Each row is followed by its group, which names the range that a hidden value of the row falls in. A new part has a new value, new ranges and new names.
[ 31.4   8.5 -15.6  -3.9  -2.5  15.9  10.6 -12.8 -10.2 -13.7  -4.3   1.2
  -0.6   8.7 -20.1 -11.6   9.8   2.4  10.9  -1.9  34.0   2.1] : (62)
[ 28.0  14.7 -17.8 -20.8   7.4   2.8  15.8  -3.7 -14.5  -2.9  -1.0   7.4
  -9.4  15.1 -14.1  -6.9  15.5 -33.5  16.6  -5.3  38.3  10.8] : (69)
[ -3.4   2.5  -7.3  31.1 -24.0   3.0  -2.6  -9.9  -7.5 -13.3  -8.5   2.7
   6.4  -1.4 -10.3 -15.8  17.4  19.2 -10.6   0.2  18.4  -8.6] : (69)
[  9.2 -22.9  -9.8  43.6 -21.3  21.0   5.6 -20.2  -9.8  -6.6  -9.4   5.9
  -6.4   5.3  -6.4   4.2   7.4  38.1  -5.0 -10.7  12.0   4.4] : (61)
[ 34.2 -18.1  -8.9  18.1 -14.1  25.2   5.1 -16.7 -10.1  -2.7  -7.4   6.8
 -11.5   2.2 -10.3   3.3  -2.2  24.1   8.1  -8.2  21.8  12.1] : (68)
[ 38.4   1.3 -11.0  25.6 -17.1   6.5  -5.3  -8.8  -6.7 -13.1  -8.9   5.7
   9.5   1.9 -14.3 -15.0   7.5  15.1   1.0  -2.5  36.4   0.8] : (69)
[ 22.5  -5.0 -10.3  -5.7  -9.1  10.9   9.0 -10.7 -10.8   3.2  -6.3   9.4
 -21.7  -5.1  -9.9   4.6   7.6  -4.3  -4.8  -8.4  24.3  13.6] : (67)
[ 46.7 -18.0 -13.9   3.1  -1.4  24.9   2.8 -11.2  -7.6  -9.5  -8.0   5.8
  -9.8  -2.4 -11.6  11.9   2.6   7.2  -1.8 -12.1  25.5  19.1] : (68)
[ 18.4   4.2  -7.2  28.2 -22.8   5.8  -2.1  -6.5  -9.5 -10.9 -10.4   7.6
   8.4  -1.8 -15.0 -20.6  14.7  17.9   4.5  -1.4  12.7  -4.8] : (69)
[ 51.1  -4.8 -13.3   1.7  -9.6  24.7   6.7 -13.3 -12.8  -6.2 -11.8   5.9
 -16.7 -14.9 -17.5  -1.1 -15.5   6.5   9.9 -10.4  38.7  23.9] : (67)
[ 20.6  -8.8  -2.6  30.9 -25.9  12.1  -3.8  -9.3 -15.2 -16.4  -9.4  11.3
   9.8   1.0  -6.0 -18.0  22.3  23.1  -2.9  -9.4  13.0  -9.8] : (67)
[ 41.0  -2.9  -7.6  32.3 -18.1  22.1   3.6 -14.4 -21.9  -9.9 -10.8  12.2
 -12.2   7.3 -10.7 -22.4   6.1  17.3  -9.2 -14.0  19.2   5.0] : (61)
[ 50.8 -20.3 -18.3   3.5  -2.3  17.4  -2.0  -8.0  -7.4 -15.5  -9.0   7.4
  -4.6   0.0 -13.8  18.2   3.8  -6.8  -4.2 -13.7  25.2  23.6] : (67)
[ 36.8  -5.2  -4.6  19.1 -17.4   9.1  -1.0  -9.8 -14.2 -11.9  -8.1  11.5
   4.1   8.5  -4.1 -15.8  22.3  10.4  10.6 -11.6  25.3  -6.6] : (68)
[ 44.2  -4.0 -20.8 -15.5   1.4   7.0   3.0  -3.6 -10.9 -10.8  -4.5   5.7
  -6.8   4.4 -11.7   9.6   5.9 -28.1  10.7 -13.2  25.7  20.1] : (69)
[  0.1  -2.0 -12.9   8.4 -12.7   5.3   6.8  -8.0 -13.2  -5.8  -7.8   9.1
 -11.8  -8.9  -7.9  -0.1  14.9 -12.2   4.1  -9.6  17.8   8.8] : (69)
[-38.9  26.8   8.0  19.3 -32.8   0.3  15.9  -7.7 -21.3  12.7  -8.0  18.3
 -14.2 -12.1   4.9 -44.8  23.3  16.6   6.1  -1.9  12.9 -29.0] : (68)
[ 13.5   6.2  -5.4  15.9 -15.8  -3.7  -0.2  -3.0 -12.4  -3.2  -6.1  10.8
   3.9   7.3  -3.3 -18.2  25.4   2.3   5.5  -5.1  16.8  -8.9] : (69)
[ 16.9   8.0  -6.5  17.9 -18.0   0.6  -1.5  -5.9  -9.6  -6.7  -7.4   7.9
   2.6   0.5 -10.7 -17.0  16.4   5.3   8.4  -1.5  27.5  -5.1] : (69)
[ 38.1   4.2 -22.9   2.9  -4.5  19.3   9.7 -10.7 -11.8 -20.5  -8.2   3.3
  -0.1   3.3 -18.9  -8.2  10.1  -6.7  15.3  -9.5  42.5  15.9] : (62)
[ 62.9 -10.0 -19.3 -18.2   5.7  11.1   0.4  -5.8 -10.5  -8.5  -6.2   5.7
  -9.8   6.6 -12.5  16.6   4.2 -23.4   6.5 -14.5  37.0  25.1] : (67)
[ 21.6   0.3 -18.3  16.5  -9.6  19.1   9.5 -12.1 -11.6 -18.1  -1.9   1.8
   4.6   2.8 -20.8  -8.2  13.7   8.4   5.7  -6.0  21.5   4.2] : (62)
[  7.6  -4.7 -14.6  16.5  -8.6  11.8   3.3 -13.5  -9.5 -22.7  -4.6   1.3
  11.4   8.5 -18.3  -8.6  19.3  14.0  -7.6  -0.3  25.8  -2.3] : (62)
[ -0.9  14.4 -11.7   0.5  -4.5   5.8  14.5 -10.1 -11.3  -7.3  -2.4   3.8
  -4.1   7.6 -18.7 -17.6  19.1  -3.5   0.8   0.2  31.2  -2.3] : (62)
[ 17.9 -12.5 -11.7 -10.6  -0.2   1.3   6.0  -7.9  -8.0   3.0  -3.2  11.3
 -13.8  10.8  -4.5  13.1  15.4 -16.8  -2.5  -9.0  12.5  10.7] : (68)
[ 12.6   6.2   2.3  26.9 -26.3  20.7  12.6 -18.4 -26.3  -1.1 -11.0  13.4
 -21.9  -5.6 -12.2 -37.2   7.4  22.7  -7.1  -9.6  16.3  -4.5] : (61)
[ 31.9 -25.0  -8.3  27.7 -20.9  26.3   0.3 -15.8  -7.2 -16.2 -11.8   5.4
  -3.6 -10.0 -11.7  12.2   4.2  27.4  -1.0  -9.9  21.0  18.3] : (68)
[ 23.4   6.0 -14.7 -12.1  -3.7   5.4  10.3  -7.5 -13.1  -1.7  -4.9   8.9
 -17.0  -3.3  -9.3  -0.8   9.2 -27.5   3.2 -11.3  23.0  15.3] : (69)
[ 32.0  -3.6 -18.5  14.2  -4.4  19.8   5.7 -15.8  -9.6 -24.4  -6.8   5.0
   7.8   7.6 -20.9  -9.2  11.6  14.0  -0.1  -2.8  33.6   4.6] : (62)
[ 18.8 -12.7  -2.6  40.6 -26.6  22.5  -1.3 -18.0 -23.1 -15.5 -11.7  11.1
  -7.9   0.9  -8.4 -20.7  14.8  28.3 -16.2 -13.0   8.5  -3.3] : (61)
[ 37.2  -3.1  -6.1  12.3  -3.0  11.2   3.5 -11.0 -20.1  -2.0  -5.2  13.9
 -12.3  20.7  -6.9 -13.2  16.9  -4.0 -10.4 -14.9  12.5   0.3] : (61)
[ 23.7  -3.6 -12.4   0.5  -9.5   9.8   5.2 -11.5 -10.2  -5.6  -8.1   7.8
 -13.0  -6.2  -7.2   7.7  10.7  -8.5   6.3  -9.8  18.9  14.5] : (67)
[ 46.7  22.9  -4.0   2.5 -15.5   6.8   5.3  -4.8 -12.8   1.4  -7.2   8.6
  -6.4  -1.0 -13.2 -30.6  -0.6   2.3  16.0  -2.4  44.9   0.8] : (69)
[ 38.1 -17.0  -6.0  37.5 -22.8  27.1   7.0 -17.7 -28.2  -3.1 -12.6   9.9
 -17.1  -0.2 -14.4 -26.8  -3.0  27.9  -7.2 -11.9  20.1   8.3] : (61)
[ 16.6  -4.9 -13.5  23.3 -10.7   1.7  -6.7 -10.4  -6.5 -18.4  -5.8   1.7
  11.5   8.1 -16.8  -4.1  19.0   8.1  -2.4  -1.5  27.9  -1.2] : (69)
[ 35.9   3.6 -11.5   6.7  -3.8  12.0  14.0 -11.2  -8.3  19.3  -3.5  11.4
 -21.8  18.7  -7.1  -7.7   7.0   1.1   3.0 -12.0  12.2   6.3] : (61)
[ 53.0  -3.5  -5.4  16.8 -16.5  27.2   5.5 -12.9 -24.4 -11.2 -10.2  10.9
  -6.9   0.4 -10.1 -25.0  10.4  17.7   5.1 -13.6  36.2  -1.0] : (61)
[  0.7 -14.8  -7.7  34.6 -21.1  16.6  10.2 -18.4 -11.3   2.3  -6.2  11.6
 -13.3   6.6  -5.4  -2.4  11.3  30.4  -7.3  -8.9   8.2  -2.1] : (61)
[ 26.1  14.0 -15.9 -15.2  -0.1   4.5  13.1  -3.6 -14.7  -5.1  -4.2   7.7
  -8.8   3.9 -13.5  -6.5  14.1 -26.0  12.2  -8.8  32.7  10.9] : (69)
[ 43.1   4.0  -9.9  29.9 -18.5  24.3  10.3 -16.1 -15.4   3.8  -8.5   8.6
 -14.8   9.3 -10.7 -16.4   1.1  15.9  -5.0 -12.6  22.3   9.4] : (61)
[ 38.5  29.2   6.8  42.4 -48.8  45.2  19.9 -17.0 -25.3  -2.5 -21.9   9.7
 -18.5 -48.0 -27.5 -64.5 -32.6  63.1  18.9  -2.4  64.4   1.8] : (67)
[ 17.6  -3.9 -12.4  24.2 -14.3   6.5  -7.1  -9.8  -7.9 -18.6  -6.4   1.8
   9.6   2.2 -17.3 -10.2  14.1  17.6  -0.9  -1.9  22.9  -1.4] : (69)
[ 71.0  -0.5 -14.1  23.9 -12.3  29.2   7.6 -16.9 -19.8  -0.1 -10.3   9.0
 -14.5  11.2 -15.3 -13.8  -7.5  15.3   8.0 -15.8  27.4  16.8] : (61)
[ 34.1   1.3 -20.6   8.8  -5.0  18.1  11.2 -11.0 -12.5 -20.7  -6.5   2.4
   4.0   4.5 -17.4  -7.2   8.3  -0.2  10.6  -7.3  32.4  12.1] : (62)
[ 68.6   2.3 -21.8 -10.1   4.4  17.3   7.4  -7.5 -12.9 -15.8  -8.6   3.9
  -2.9   2.8 -18.8   0.6  -0.6 -17.8  20.9 -13.1  38.9  26.2] : (69)
[ 41.9 -14.8 -10.9  13.4  -7.0  15.2   7.7 -13.3  -8.0   2.5  -5.2   8.6
 -13.6  17.0  -7.4   4.0   3.1  14.7   4.9 -12.8  18.8  12.9] : (61)
[ 35.5  -3.8 -14.7  -2.9  -8.3  17.0   7.0 -10.1 -13.1  -9.1  -8.7   7.5
  -8.8  -7.5 -12.0   0.1   0.0 -10.9   1.8 -11.2  26.2  19.6] : (69)
[ -5.4   2.0 -15.7   8.0 -15.1   9.2   9.8  -7.3 -14.1  -9.0  -8.1   8.5
  -7.2  -6.2 -12.6   0.6  15.9 -11.3   3.9 -11.2   7.8   8.8] : (69)
[ 38.7  -0.1  -3.7   5.8 -10.4  13.1  -2.0 -10.6 -25.0  -3.3  -6.9  11.8
 -15.4  11.8  -8.5 -22.5  14.7   3.4  -3.6 -12.4  16.0  -3.8] : (61)
[ 23.8   1.0 -14.6   2.8   1.3   5.3   3.1 -11.9  -7.0 -15.1  -4.2   2.5
   4.6  14.4 -17.8   0.0  17.7   0.0  -3.1  -2.2  48.1   1.0] : (62)
[ -9.5   4.9  -3.2  17.4 -12.9  12.2   9.7 -12.6  -8.9 -12.9  -5.0   3.9
   1.0   1.8 -17.2 -23.6  17.3  12.9  -4.7   2.6  23.7  -7.5] : (62)
[ 19.9 -12.8  -7.5  13.9 -17.0  17.3   7.3 -16.4 -11.8  -6.8  -7.9   7.8
 -14.5  -9.6  -7.6   2.7   4.1  17.2   4.0  -8.4  19.5  10.8] : (68)
[ 75.8  -1.3  -5.7  14.0 -17.9  35.2   5.7 -13.1 -26.2 -12.8 -14.7   8.8
  -7.4  -3.1 -16.1 -30.2  -1.0  27.0   8.0 -13.9  49.9   5.5] : (61)
